Each row is followed by its group and then its class within the group.
+5.89, -1.44, -3.18, -0.30, +0.44, -0.74, -0.18, +1.58, -1.33, -6.24, -1.52, -1.66, -0.88, +1.24, +3.05, +0.64, +4.19, -3.27, +1.45, -0.11, -0.79, +2.96, +4.07, -0.43, -0.83, +0.86, +4.15, +1.05, +0.05, -1.89 | sak.Q
-4.87, +0.08, +1.28, +1.54, -0.83, -3.41, +2.36, -1.51, -1.46, -0.65, +1.70, -1.61, -0.99, -2.16, +0.44, -0.82, -0.07, +2.11, +4.31, -0.35, -5.16, -3.37, +0.35, -0.33, -0.27, +3.03, +4.23, +1.77, -5.54, -0.87 | viz.A
-1.32, -0.97, +1.58, +1.01, -1.62, -1.16, -1.06, -0.55, +0.96, +1.88, +0.10, -2.04, -0.62, -0.17, -5.31, -0.08, -2.38, +0.89, -1.62, -2.81, +4.66, +0.92, -1.18, +0.44, -0.42, +0.09, -2.63, +1.11, -1.13, -0.47 | tisi.J
-1.22, +1.21, +3.98, +1.80, -0.16, -2.09, -0.70, -3.14, -1.49, -5.07, +2.99, -2.63, +0.23, -2.21, -5.02, +0.39, -3.85, +0.55, -3.45, -1.81, +1.46, +0.96, +0.21, +0.06, +0.38, -0.34, -0.07, +0.26, -2.12, -0.05 | tisi.X
+1.18, +1.66, +4.40, +2.42, -1.34, -1.23, -0.30, -0.97, +0.70, +1.41, +0.78, -2.15, -1.52, -1.09, -3.46, +0.57, -2.51, -0.49, -2.36, -2.33, +0.85, +2.15, -3.20, -0.27, +0.18, +0.21, +2.47, -0.60, +2.37, -0.04 | tisi.J
+2.80, -1.21, +2.95, +0.69, -1.52, -0.07, +0.81, -1.23, +0.56, -3.87, +0.48, -2.92, +1.30, +1.11, +0.38, -0.35, +0.05, -2.15, -0.79, +0.95, -1.31, -0.72, +0.35, -1.11, +0.20, +2.27, +6.01, -0.64, +3.10, +0.53 | viz.Y
+0.99, +0.79, +0.72, -0.23, +0.52, -0.14, +0.98, -1.22, -3.06, -1.95, +1.10, -0.87, -0.38, -0.86, -3.10, +0.04, -1.88, -0.13, +1.40, -0.42, +1.70, +0.93, +1.38, -0.03, +0.47, -0.28, -2.41, +0.69, -1.36, +0.18 | tisi.W
-6.86, +0.01, +3.03, +1.10, +0.31, +1.53, -0.35, +0.20, -0.09, -3.69, +1.88, +0.79, -0.74, -3.74, -6.80, -0.27, -4.04, +2.02, -1.78, -1.57, -0.43, +0.54, -2.02, +0.50, +0.05, -3.65, -4.63, +0.87, -4.26, +0.51 | tisi.X
-3.42, -1.02, +2.55, -0.70, -0.41, +0.52, -0.63, +0.39, -1.96, +0.06, +0.77, -3.41, -3.54, -0.56, -5.80, +0.39, -2.43, +0.39, +1.32, -4.97, +3.34, -1.03, -1.08, +1.12, -0.09, -1.24, -3.65, +1.55, -1.53, +0.28 | tisi.W
+7.30, -0.83, +2.86, +0.31, +0.59, +1.85, -1.77, -1.82, -1.15, +0.71, -0.18, -2.35, +1.39, +1.27, +1.91, -0.46, -5.64, -0.75, -2.34, +1.68, +1.87, +3.73, +1.87, -2.22, -0.14, +4.13, -0.07, +3.24, +1.03, -0.59 | zelev.N
+3.37, -0.31, +2.41, +0.51, -0.46, -0.33, +1.15, +2.37, +0.56, -3.37, -1.11, -2.20, +0.87, +0.62, +0.33, -1.07, +2.95, -1.55, +3.16, +0.08, -2.78, +1.01, +3.01, -1.05, +0.11, +1.35, -3.98, +1.23, +0.02, +0.25 | zelev.U
+1.34, +3.17, +1.16, +1.02, -0.92, -2.99, -0.01, -2.83, -0.58, +0.06, -0.24, -2.78, +0.49, +3.17, +0.74, -0.40, +2.29, -0.41, -1.38, +0.73, -3.92, -0.97, +2.07, +0.81, +0.61, +2.04, +8.75, +0.12, +1.79, -0.73 | viz.A
-1.83, +2.60, +1.52, +1.16, -0.47, -4.86, +1.71, -3.84, -2.93, +1.13, +1.71, -2.65, +0.88, -1.75, -1.25, -1.62, +2.19, +0.86, +2.30, +1.02, -2.61, -3.75, +0.93, +0.97, -0.07, +2.38, +3.87, +1.78, -0.74, +1.11 | viz.R
+3.27, +1.28, +2.48, +0.80, +0.32, +1.20, -0.96, -0.66, +0.47, -1.54, +0.02, -1.24, -0.47, +1.90, +0.51, -0.99, -0.61, -1.59, +1.55, +0.58, -0.80, +3.39, +2.62, -0.76, -0.01, +1.12, -2.50, +1.52, -0.67, -0.28 | zelev.S
-6.14, +2.50, +5.42, -0.04, -0.62, -0.94, +0.35, -3.28, +1.15, -1.50, +3.01, -2.42, +1.16, +0.29, -6.81, +0.25, -3.52, +0.92, +1.18, -2.85, -1.50, +0.47, +0.37, +1.28, +0.35, -1.63, -1.36, +0.75, -2.43, +0.69 | tisi.J
-3.68, +3.25, +1.34, -0.60, -1.40, -2.30, +0.37, +0.71, +1.00, -2.79, +0.56, -3.22, -0.21, -0.11, -0.76, -0.21, +4.22, -0.20, +3.04, -2.10, -1.88, +0.98, +5.25, +0.39, -0.39, -0.31, +2.92, +0.03, -1.96, -1.25 | sak.C

Each row is followed by its group and then its class within the group.
+0.75, -1.46, -1.48, -3.24, +1.74, -1.23, +0.35, +0.77, -0.20, -4.60, -1.06, +0.83, -2.24, -0.65, +0.96, -0.94, +0.31, +2.46, +1.45, +2.03, +3.61, -1.31, -3.87, +1.17, +1.77, -2.72, +2.63, +0.22, +0.12, -0.15 | E.M
+0.73, +0.87, -1.04, -3.04, +1.02, +0.88, +0.34, +0.90, +1.95, -2.88, -1.39, +2.72, -0.76, -0.37, +1.36, -0.53, -1.96, -1.77, -0.89, +1.96, +5.04, +0.54, -4.12, -0.42, +0.41, -4.28, +4.49, -2.26, -0.20, +2.20 | E.M
-0.36, -0.80, -1.35, +0.42, -0.84, -2.47, -2.60, +1.71, -0.16, -0.02, -1.57, -1.13, -1.51, +0.49, +0.28, +2.12, +1.26, -0.34, -1.84, +0.18, -1.81, +3.43, -4.69, -3.48, -1.53, -0.02, -0.70, +2.30, +0.08, +0.44 | T.F
-0.53, -1.12, -0.32, -1.38, +1.67, -0.34, -0.26, +0.42, +0.16, -3.68, -0.60, +0.04, +0.58, -0.07, +0.56, -1.43, +0.77, +3.64, +2.88, +1.20, +2.00, -1.00, -0.70, +1.63, +0.86, -1.59, +1.93, +0.09, -1.41, -2.57 | E.M
+2.35, -2.91, -1.45, -4.34, +1.66, -3.45, -0.04, -0.28, -1.62, -3.67, -1.80, -1.03, -2.38, +0.07, -1.29, -1.31, +2.78, +4.27, +1.93, +1.29, +3.70, -0.97, -2.11, +2.38, +2.14, -1.27, +2.62, +0.76, -1.64, -1.06 | E.B
-0.12, -1.22, -0.69, +0.50, -0.36, -1.17, -0.77, +0.19, +0.59, +1.52, +0.56, -1.64, -1.02, +0.24, +1.73, +1.88, +0.05, -0.36, -0.40, -0.44, -2.91, +0.70, -2.42, -1.46, -0.96, +0.98, -2.04, +1.67, +0.16, +0.10 | T.Z
+0.34, -4.09, -0.78, -1.37, +1.03, -3.97, -2.33, -0.13, -1.83, -0.45, -1.15, -3.13, -1.28, +0.97, -0.59, +1.48, +3.78, +4.46, +0.97, -0.04, -1.72, +0.80, -2.52, -0.93, +0.16, +2.99, -2.01, +2.46, -1.66, -0.38 | T.Z
+0.47, +0.22, -0.76, -2.47, +0.95, +0.96, +1.08, +0.69, -0.19, -3.69, -0.94, +2.23, -0.37, -0.68, +1.78, -0.84, -1.12, -0.18, +0.49, +2.03, +3.34, -0.69, -2.32, +0.99, +1.70, -3.05, +2.46, -0.61, +1.23, +0.51 | E.B
+0.48, -2.51, -0.10, -1.27, +0.59, -4.08, -1.70, +0.81, -0.98, -0.95, -0.58, -2.55, -1.17, +0.67, -0.69, +0.66, +2.83, +3.58, +1.17, -0.64, -1.70, +1.97, -2.07, -0.45, -0.51, +1.27, -0.68, +1.75, -2.11, -0.68 | T.F
+0.29, -0.18, +1.49, +0.60, -2.39, -4.24, +1.31, +2.68, -2.40, -1.24, +3.61, -3.16, -0.58, -0.60, +3.39, +0.91, -1.58, +0.81, +1.15, +0.52, -7.49, +0.23, -4.04, -2.76, -4.07, +0.10, -2.47, +4.45, -2.27, -1.48 | T.F
+1.27, -1.43, -1.08, -2.29, +0.98, -1.09, -0.35, +0.18, -0.94, -1.33, -1.13, +0.03, -1.71, -0.20, +0.45, -0.24, +0.65, +0.64, +1.40, +0.97, +1.79, -0.38, -1.54, +0.02, +2.14, -0.47, +1.55, +0.53, -0.17, -0.32 | E.B
-0.38, -1.91, -0.03, +0.73, -0.76, -3.78, -1.08, +1.69, -1.97, -1.26, +0.63, -2.47, -0.90, +0.21, +0.68, +1.40, +1.23, +2.40, +0.68, +0.00, -4.82, +0.81, -2.76, -1.82, -1.25, +2.45, -3.25, +3.69, +0.70, -0.75 | T.F
-0.28, -2.44, -0.85, +0.63, -0.43, -3.28, -1.60, +1.13, -1.82, -0.19, -0.20, -2.43, -1.30, -0.38, -0.22, +1.62, +1.65, +1.70, -0.14, -0.22, -3.09, +1.22, -2.98, -1.70, -0.41, +1.78, -2.47, +3.17, +0.85, -1.01 | T.Z
+0.01, -1.20, -0.31, +0.78, -0.75, -3.29, -2.16, +1.56, -0.77, -0.64, -0.96, -1.90, -1.17, +0.54, +1.51, +1.82, +1.09, +0.55, +1.14, -0.42, -4.06, +2.42, -2.68, -2.82, -1.60, +1.60, -2.25, +3.22, +0.29, -0.32 | T.F
+0.31, -1.48, -1.03, -2.02, +1.29, -1.14, +0.18, -0.08, +0.30, -2.41, -0.34, -0.52, -0.66, -0.10, +0.97, -0.87, -0.95, +1.95, +1.85, +0.73, +1.98, -1.22, -2.16, +1.02, +1.25, -2.02, +2.47, -0.06, -1.23, -0.66 | E.M
+0.65, -0.70, -0.67, -2.19, +1.20, +0.20, +0.34, -0.06, +0.53, -2.25, -0.36, +1.12, -0.32, -0.14, +0.74, -0.59, +0.24, +0.63, +0.54, +0.75, +2.96, -1.07, -2.08, +0.87, +1.24, -1.19, +1.70, -0.80, -0.76, +0.11 | E.B
+1.06, -1.32, -0.47, -0.96, -0.50, -3.12, -1.51, +0.97, -1.65, -1.44, -0.47, -1.05, -1.81, +0.87, +0.93, +1.03, +1.57, +0.36, +0.30, +0.80, -2.11, +1.98, -3.18, -2.27, -0.33, +1.28, -0.58, +2.51, -0.14, +0.04 | T.Z
+0.01, +1.64, -0.33, +0.80, -2.71, -1.89, -0.60, +3.18, -0.36, -2.49, -0.79, -0.02, -1.15, -0.88, +1.07, +0.83, -1.08, -2.61, -3.28, +1.11, -2.38, +2.94, -5.46, -4.52, -3.16, -2.02, -0.70, +1.88, +2.61, +0.62 | T.F
+0.18, -1.90, -0.57, -2.06, +1.19, -2.86, -0.21, +1.46, -1.27, -5.38, -0.70, -0.29, -1.01, -0.66, +0.23, -0.79, +0.98, +3.94, +2.34, +1.92, +1.28, -0.67, -3.17, +0.52, +0.68, -1.59, +1.44, +1.70, -1.12, -0.66 | E.M
